[4, 0, -2, -1, -7, -6, -2, -5, -3, 1, -8, -1, 3, 2, 5, 2, 5, 7, 3, 16, 2, 4, -10, -11, 4, -4, -3, 2, 3, -4, 6, 11, 5, -3, -3, -4, 3, -2, 2, 8, 1, 3, 4, 1, 2, 0, -2, -6, -6, 0, 11, 0, 4] -> N + (52)
[5, 0, -4, -4, -1, 2, 5, 5, 4, 8, -15, 4, 3, -6, 4, -16, -4, 5, 5, -6, -11, -2, -12, 7, 2, -6, -4, -3, -2, -2, 0, 15, 37, -4, 0, -18, 3, -1, -8, -6, 0, -3, 8, 0, 0, -1, 3, -7, 0, -4, 12, 1, 0] -> T + (44)
[5, 2, 3, -5, -4, -16, -5, -10, 4, 1, -2, 5, -1, 2, 3, -3, 7, 2, 5, 6, -7, 3, -12, -19, 6, 4, -6, -6, -1, 2, 1, 14, 31, 10, 2, -23, 5, -9, 5, 8, 6, 3, 3, 0, 4, 0, 3, -9, -5, -8, 13, 3, 7] -> N + (44)
[7, 0, -1, 0, -4, -7, 6, -4, 0, 6, -5, 5, 5, -1, 7, -10, 3, 6, 4, -4, -6, 2, -11, 1, 2, 2, -4, -5, 0, 0, -3, 18, 18, -3, 2, -10, -6, 0, -2, -4, 3, 5, 3, 2, 2, 2, -3, -5, 1, -2, 10, -1, 1] -> T + (44)
[11, 6, -1, -1, -4, -10, 4, -3, 13, 2, -17, -4, 0, -4, 2, 3, 1, 6, 5, -19, -14, 0, -6, -7, 6, 7, -5, -5, 2, 0, 4, 11, 13, -3, 2, -6, 2, -8, -3, 1, 5, 1, 7, 2, -3, 2, 13, -4, -11, 0, 12, -1, 5] -> T + (52)
[12, 7, -8, 4, -3, 4, 6, -11, 1, 4, -40, -13, 3, 1, -7, -3, -10, 1, 1, 18, -11, 3, -9, -7, 0, 0, 0, -2, 4, 0, -2, 5, -29, -6, 1, 4, 1, -4, -3, -10, 3, 0, 1, 1, -1, -6, 4, 0, -2, 9, 10, -3, 3] -> T + (44)
[10, 4, -3, 1, -4, -2, 7, -4, 8, 1, 4, 5, 4, -1, 14, -17, 7, 3, 2, -3, -9, 3, -11, -9, -5, 3, -8, -7, 3, 2, -1, 20, 27, 1, 1, -24, 3, -9, -1, -5, 2, -1, 6, 2, -2, 5, 1, -6, 4, -8, 16, 1, 4] -> T + (44)
[0, 4, 1, 0, -6, -4, 3, -11, 2, -1, -5, -1, -2, 1, 9, 0, 11, 1, 1, 8, 0, 0, -13, -16, -2, 0, -4, -6, 3, 1, 1, 11, 16, -1, 3, -23, 3, -11, 4, -1, 6, 5, 5, -1, 5, 1, 5, -5, 7, -10, 19, -4, 11] -> N + (44)
[3, 4, -1, -1, -3, -12, 0, -3, 2, -4, -7, 3, -4, 1, 4, -1, 7, 7, 3, -5, -7, 3, -11, -5, 10, 1, -5, -2, -1, 1, 3, 9, 22, -1, 1, -9, 5, -3, 1, 3, 3, 4, 6, -5, 10, -3, 1, -10, -3, -5, 9, 0, 5] -> N + (44)
[3, 7, -4, 3, -7, 1, 6, -9, -2, -3, -22, -1, 0, -5, 8, -7, -1, 5, 5, 12, -10, 4, -7, -13, 0, 1, -1, -7, 3, 0, -4, 14, 18, -29, 1, -18, 2, -10, -2, -8, 4, 1, 5, -1, -1, -2, 4, -7, -4, -10, 17, -2, 1] -> T + (44)
[17, 5, -1, 0, -2, -3, -3, -14, 11, 10, -39, -1, -1, -12, -5, -9, -1, 0, 5, -18, -29, -4, -25, -14, -1, 8, -3, -17, 2, 5, 1, 21, 37, -1, 3, -31, 1, -21, 1, -1, -1, 1, 11, -1, 6, -8, 20, -6, -8, 0, 10, 2, 9] -> K + (44)
[12, 3, -2, 4, -10, 5, 1, -12, 4, 4, -28, -3, 5, -7, 4, -12, -1, 3, 5, 18, -9, 5, -17, -14, 1, 2, -1, -5, -2, -1, -5, 14, 26, -4, 4, -12, 0, -10, 1, -5, 1, 0, 11, 0, 1, -1, 5, -7, -6, 1, 17, -14, 4] -> K + (44)
[10, 3, -6, -1, -4, -6, 16, -3, 6, 4, -17, 0, 2, -7, 12, -4, -1, 8, 5, -2, -10, -4, -13, -3, 1, 7, -5, -3, 1, -2, 5, 13, 26, -2, 2, -12, 1, -11, -2, -7, 8, 1, 7, 2, -7, -18, 11, -1, -6, -8, 17, -2, 20] -> T + (52)
[3, -7, -6, -3, -4, 4, 10, -2, -4, 11, -26, -4, 5, -12, 8, -9, 15, 2, 1, 8, -7, 3, -3, -16, -2, 8, -6, -2, 5, 1, 3, -2, 19, 0, -1, -12, -1, -12, -3, -1, 3, -8, 3, 4, -2, 4, 15, -4, -6, -3, 22, 3, 8] -> T + (52)
[6, 5, -1, 2, -12, -1, -2, -12, -4, 7, -22, -2, -2, -2, 2, -6, -1, 7, 3, 30, -12, 7, -8, -11, 5, -1, 1, -7, 4, 3, -4, 15, 17, -10, 1, -20, 2, -13, 6, -1, 0, 5, 4, -2, 1, 1, -4, -5, -4, -4, 18, -8, -1] -> K + (44)
[13, 8, -5, -2, -5, -3, 8, -3, 0, 3, -10, -1, 4, -2, 3, -5, -4, 4, 7, -3, -15, -2, -11, 0, 4, 1, -2, -9, 3, 2, 0, 21, 1, -8, 2, -14, 2, -8, -4, -5, 4, 1, 2, 1, -2, 1, -1, -4, -2, 1, 18, -3, -3] -> T + (44)
[5, 5, -5, 0, -5, 7, 4, 0, 6, 1, -23, -1, 4, -9, 5, -19, 2, 7, 6, 5, -12, 6, -2, -20, 2, 2, -9, -7, 6, 2, 0, 0, 39, -5, -1, -25, -3, -12, -4, -4, -2, -2, 5, -1, -2, 1, 9, -6, -3, -7, 23, 4, 5] -> K + (52)
[-9, 4, 2, 1, -9, -4, -1, -5, -1, -3, -13, 2, -7, -5, 5, -3, -8, 5, 2, 18, -6, 4, -1, -18, 0, 1, 7, -5, 0, 0, -1, 3, 36, 1, 2, -16, -4, -7, 0, -4, 0, 3, 4, 4, -2, 0, 2, -3, -6, -14, 14, 9, 1] -> K + (52)
[-4, 3, 2, 1, -10, -5, 3, -11, 5, 1, -11, -3, -4, -12, 14, 0, 3, 3, -1, 20, -8, 3, -10, -27, -2, 6, -2, -6, 3, 4, -1, 9, 53, -2, 6, -26, -1, -23, 1, 1, 5, 3, 7, 0, -1, 2, 9, -3, -11, -24, 22, -7, 10] -> N + (52)
[6, 5, -5, -4, -1, 1, 10, 10, 0, -5, -4, -2, 3, -3, 7, 4, -3, 5, 0, -7, 4, -2, 7, 6, 0, 4, -2, 4, 1, 1, 3, -2, 2, -4, 0, -6, 1, -3, -5, 0, 0, 4, 3, 0, -1, 5, 2, -1, 1, -6, 8, 0, 2] -> T + (52)
[3, 1, -8, 0, -8, 0, 7, 1, 3, -2, 14, 3, 8, -4, 20, -6, -2, 5, 4, 11, -5, 5, 1, -8, 2, -2, -4, 2, 0, -1, -2, 14, 28, 0, 5, -10, -1, -9, -1, 0, 4, 0, 6, 0, -7, 5, -5, 1, -6, -15, 20, -6, -1] -> K + (52)
[7, 0, -6, 1, -4, 14, 13, -1, -4, 3, 8, 1, 5, -5, 17, -17, 2, 1, 5, 22, 7, 8, -10, -4, -11, -4, 1, 1, -4, -1, -4, 17, 11, 1, 3, -10, 3, -7, -3, -8, 4, -1, 2, 2, -4, 2, -11, -2, 9, -1, 18, -4, -2] -> K + (44)
[10, 5, -5, 0, -9, 7, 8, -1, -1, 4, -12, -1, -1, -3, 3, -10, -2, 7, 5, 8, -14, 5, -10, -3, -3, -1, -2, -8, 1, 2, 1, 24, 3, -4, 0, -19, 5, -10, -4, -15, -1, 2, 8, 0, 2, -2, 1, -6, 3, -5, 17, -4, -3] -> T + (44)
[0, -3, -4, 2, -7, -3, 11, -4, 7, -4, -7, 2, 5, -6, 18, -20, -3, 7, 6, 7, -10, 3, -1, -17, 15, 5, -4, -3, 3, -3, -2, 0, 36, 1, 7, -14, 2, -11, -1, -4, 6, 1, 2, 0, -6, 8, 6, -3, -2, -6, 20, 1, 4] -> T + (52)
[8, 1, -7, 0, -6, 1, 9, -8, 3, 1, -21, -1, 7, -9, 9, -11, -2, 5, 3, 1, 2, 1, -12, -11, -2, 5, -6, 0, 0, -2, 0, 6, 19, -1, 3, -6, 0, -5, -1, -3, 6, -4, 4, -3, -3, 4, 10, -3, 1, 5, 16, 2, 4] -> T + (52)
[-1, -1, -5, -3, 3, -12, 7, -4, 8, 1, -17, 6, -2, -9, 8, -4, -12, 2, 3, -12, -11, -5, -4, 5, 2, 6, -1, -7, -2, -4, -1, 7, 33, -4, -1, -7, -2, -6, 0, -10, 6, 2, 7, 0, 0, -3, 7, -2, -8, -7, 4, 0, 3] -> T + (52)
[-3, -2, -3, 0, -2, -3, 10, -7, 5, 0, -12, 0, -2, -9, 13, -2, 1, 3, 7, 1, -2, -1, -4, -8, -2, 5, -1, -7, -1, 2, 2, 6, 32, 2, 4, -9, 5, -13, -1, -7, 6, -2, 9, 0, -5, 2, 15, 1, -5, -10, 19, -2, 8] -> K + (52)
[2, 1, -1, 1, -3, -7, 9, -5, 10, -2, -26, 6, -1, -7, 8, -6, -10, 8, -2, -4, -8, 0, -8, -21, 5, 4, -4, -7, 4, -1, 3, 9, 38, -3, 1, -17, 1, -12, -2, -9, 6, 4, 7, 2, -2, 1, 8, -6, -5, -13, 18, 0, 6] -> K + (52)
[6, 2, -9, -3, -4, -3, 16, -47, 6, 4, -12, -3, 5, -15, 18, 4, 1, 5, 4, -9, -6, -3, -14, -2, -5, 6, -1, -2, -1, -2, 3, 12, 26, 1, 4, -6, 1, -12, -5, -8, 13, 0, 7, 1, -7, 3, 14, 0, -5, -5, 15, -5, 10] -> T + (52)
[12, 10, -5, 0, -13, -5, 8, -4, 3, 2, -27, 1, 3, -5, 10, -10, 5, 6, 10, -8, -13, 2, -17, 2, 9, 4, -10, -8, 4, 0, 6, 19, 17, -5, 2, -21, 4, -9, -4, -6, 4, 5, 15, 1, 1, -1, 6, -4, -3, -9, 21, 1, 6] -> T + (44)
